Below is a small trained network, with its code and all its weights. Each question gives an input and a target symbol and asks what happens when units are switched off, that is, made to give their printed mean instead of their output.

import numpy as np


def w(rows, s, z=0):
    codes = np.array(rows[::2]) - 128.0
    scale = np.full(codes.shape[1], s)
    scale[-1] = z or s
    return codes * scale


def f(y):
    return np.maximum(y, 0)


def softmax(a):
    e = np.exp(a - a.max(-1, keepdims=True))
    return e / e.sum(-1, keepdims=True)


def log_softmax(a):
    a = a - a.max(-1, keepdims=True)
    return a - np.log(np.exp(a).sum(-1, keepdims=True))


def net(x, mask):
    ids = ['αβδεζηθλξπστφψω'.index(c) for c in x.split()]
    T = len(ids)
    res = E[ids] + P[:T]
    q, k, v = (res @ M[0].T for M in (Q, K, V))
    z = softmax(np.where(np.tri(T) > 0, q @ k.T / 3**0.5, -1e9)) @ v
    res = res + np.where(mask[0], z, O[0][:, -1]) @ O[0][:, :-1]
    y = f(res @ A[0][:, :-1].T + A[0][:, -1])
    res = res + np.where(mask[1:13], y, B[0][:, -1]) @ B[0][:, :-1]
    return log_softmax(res[-1] @ U[:, :-1].T + U[:, -1])


Q, K, V, O, A, B = {}, {}, {}, {}, {}, {}
E = w([
[181,130,59,129,143,207],'α',
[122,59,81,189,119,124],'β',
[127,184,96,128,141,32],'δ',
[35,159,241,97,153,76],'ε',
[137,84,86,111,194,205],'ζ',
[172,105,157,149,223,171],'η',
[175,106,137,182,160,211],'θ',
[226,99,130,209,59,241],'λ',
[95,175,75,106,56,97],'ξ',
[38,111,127,60,130,135],'π',
[93,71,134,218,51,69],'σ',
[113,79,107,234,179,110],'τ',
[113,26,61,130,10,94],'φ',
[121,173,195,218,83,190],'ψ',
[92,140,13,56,44,161],'ω',
],0.014)
P = w([
[252,73,109,161,125,195],'0',
[204,91,97,173,128,182],'1',
[171,104,87,184,118,181],'2',
[147,109,80,184,121,168],'3',
[125,119,68,189,118,170],'4',
[100,121,66,191,120,163],'5',
[86,125,59,191,122,160],'6',
[71,132,57,195,117,151],'7',
[49,134,43,204,118,148],'8',
[36,142,41,196,117,144],'9',
[24,147,32,197,120,140],'10',
[8,150,31,205,127,136],'11',
[1,151,30,201,119,140],'12',
],0.0059)
Q[0] = w([
[176,212,253,45,194,42],'h1',
[79,59,42,223,114,213],'h1',
[177,206,193,109,128,66],'h1',
],0.015)
K[0] = w([
[221,22,186,203,125,176],'h1',
[2,239,97,87,150,65],'h1',
[190,87,173,185,75,123],'h1',
],0.012)
V[0] = w([
[65,84,212,205,188,113],'h1',
[159,140,100,254,193,77],'h1',
[146,240,181,148,121,53],'h1',
],0.0074)
O[0] = w([
[200,50,243,42,113,145,17],'h1',
[254,93,141,150,147,2,137],'h1',
[163,254,181,53,84,76,4],'h1',
],0.0065,0.0039)
A[0] = w([
[62,131,123,128,168,125,57],'n1',
[156,225,141,118,149,204,108],'n2',
[120,74,154,193,102,86,15],'n3',
[64,160,93,127,146,178,2],'n4',
[179,174,162,137,215,197,105],'n5',
[106,147,177,157,240,52,161],'n6',
[156,127,85,63,232,137,59],'n7',
[111,91,204,191,194,112,203],'n8',
[143,87,105,106,254,140,128],'n9',
[208,119,71,169,120,107,163],'n10',
[95,70,194,149,135,185,148],'n11',
[141,80,118,73,186,152,65],'n12',
],0.0094,0.0073)
B[0] = w([
[188,149,140,110,99,203,150],'n1',
[20,69,172,179,44,98,152],'n2',
[137,22,161,219,84,132,155],'n3',
[227,78,195,170,74,107,175],'n4',
[47,225,194,187,161,167,155],'n5',
[199,147,77,13,89,217,144],'n6',
[61,2,131,20,59,159,137],'n7',
[147,170,244,130,126,86,203],'n8',
[98,152,54,128,191,71,188],'n9',
[140,189,73,106,112,101,255],'n10',
[146,60,138,70,217,152,188],'n11',
[115,111,143,76,58,20,136],'n12',
],0.0098,0.0099)
U = w([
[146,105,119,153,136,103,228],'α',
[101,86,176,64,96,151,229],'β',
[122,186,160,150,217,118,111],'δ',
[190,129,131,186,114,193,121],'ε',
[114,127,207,180,103,96,89],'ζ',
[249,150,129,154,164,187,54],'η',
[90,77,147,199,136,33,64],'θ',
[44,46,77,80,95,74,41],'λ',
[139,146,165,81,150,136,160],'ξ',
[64,67,123,109,170,177,162],'π',
[22,166,106,164,124,108,198],'σ',
[184,162,48,95,172,151,52],'τ',
[132,207,126,100,84,81,193],'φ',
[123,181,180,199,187,123,119],'ψ',
[161,61,78,114,61,161,1],'ω',
],0.011,0.01)

Each question gives the input, a string of symbols that net reads in full, and the target symbol t.
The units are the heads (3 rows each of Q, K, V and O) and the neurons (one row each of A and B). Each row of codes is followed by its name. A weight is (code - 128) times the scale printed after its matrix; where a second scale follows, it is the last column's (O, A, B and U).
mask holds one flag per unit, heads first, then neurons. A switched-off unit (its flag False) gives its mean, the last column of its rows in O or B, instead of its output. The means were averaged over made-up inputs and are rounded, as every weight is.
A unit's drop is (log p(t) with every unit on - log p(t) with that unit switched off) / (log p(t) with every unit on - log p(t) with every unit switched off).
The circuit of an input: a set's keep is (log p(t) with only the set's units on - log p(t) with every unit switched off) / (log p(t) with every unit on - log p(t) with every unit switched off). Starting from the 12 units with the biggest drops (on a tie, the unit counted first), units are removed one at a time, each time the one whose removal leaves the highest keep (on an exact tie, the one counted first), for as long as the keep stays at least 0.8.
circuit, biggest first: the units of the circuit, biggest drop first
unit that matters most: the unit with the biggest drop
top k neurons: the k neurons with the biggest drops, biggest first
drop when u is switched off: that unit's drop, to one decimal
input β β δ ξ β, target σ: circuit, biggest first -> (h1; n4)
input θ β η, target δ: unit that matters most -> n5
input θ α β β β β θ λ β β ξ β α, target σ: circuit, biggest first -> (n2; h1)
input β β α α λ ε β π, target π: circuit, biggest first -> (n11; h1)
input β β α β, target θ: circuit, biggest first -> (h1; n3)
input λ π α ξ φ, target σ: top 2 neurons -> (n4; n11)
input β β β β λ ζ β ξ β π β λ β, target π: top 2 neurons -> (n11; n10)
input η ξ ψ, target σ: circuit, biggest first -> (h1; n2)
input ξ ε β β, target β: top 2 neurons -> (n9; n10)
input β ψ π β θ β η, target π: circuit, biggest first -> (h1; n11)
input β β α α δ θ η, target φ: top 2 neurons -> (n6; n11)
input δ ξ β α β λ β β θ β β θ, target σ: circuit, biggest first -> (h1; n2)
input α β π α σ α α ξ β α δ, target τ: circuit, biggest first -> (n6; h1)
input ζ α θ, target ψ: circuit, biggest first -> (n5)
input φ τ ω β ω ξ α η β φ π, target β: top 3 neurons -> (n4; n1; n9)
input α β β β β α θ β β β β α, target τ: top 2 neurons -> (n2; n8)
input λ β β, target θ: top 2 neurons -> (n3; n8)
input τ δ σ λ β ζ α β δ ζ ε α, target β: drop when n7 is switched off -> 0.0
input ε α ξ ζ, target σ: drop when h1 is switched off -> 0.4
input λ α β θ ζ, target λ: drop when n12 is switched off -> 0.6
input β β θ β ξ β ψ β λ τ ε β φ, target β: circuit, biggest first -> (h1)
input α α ω, target ε: drop when n4 is switched off -> 0.9
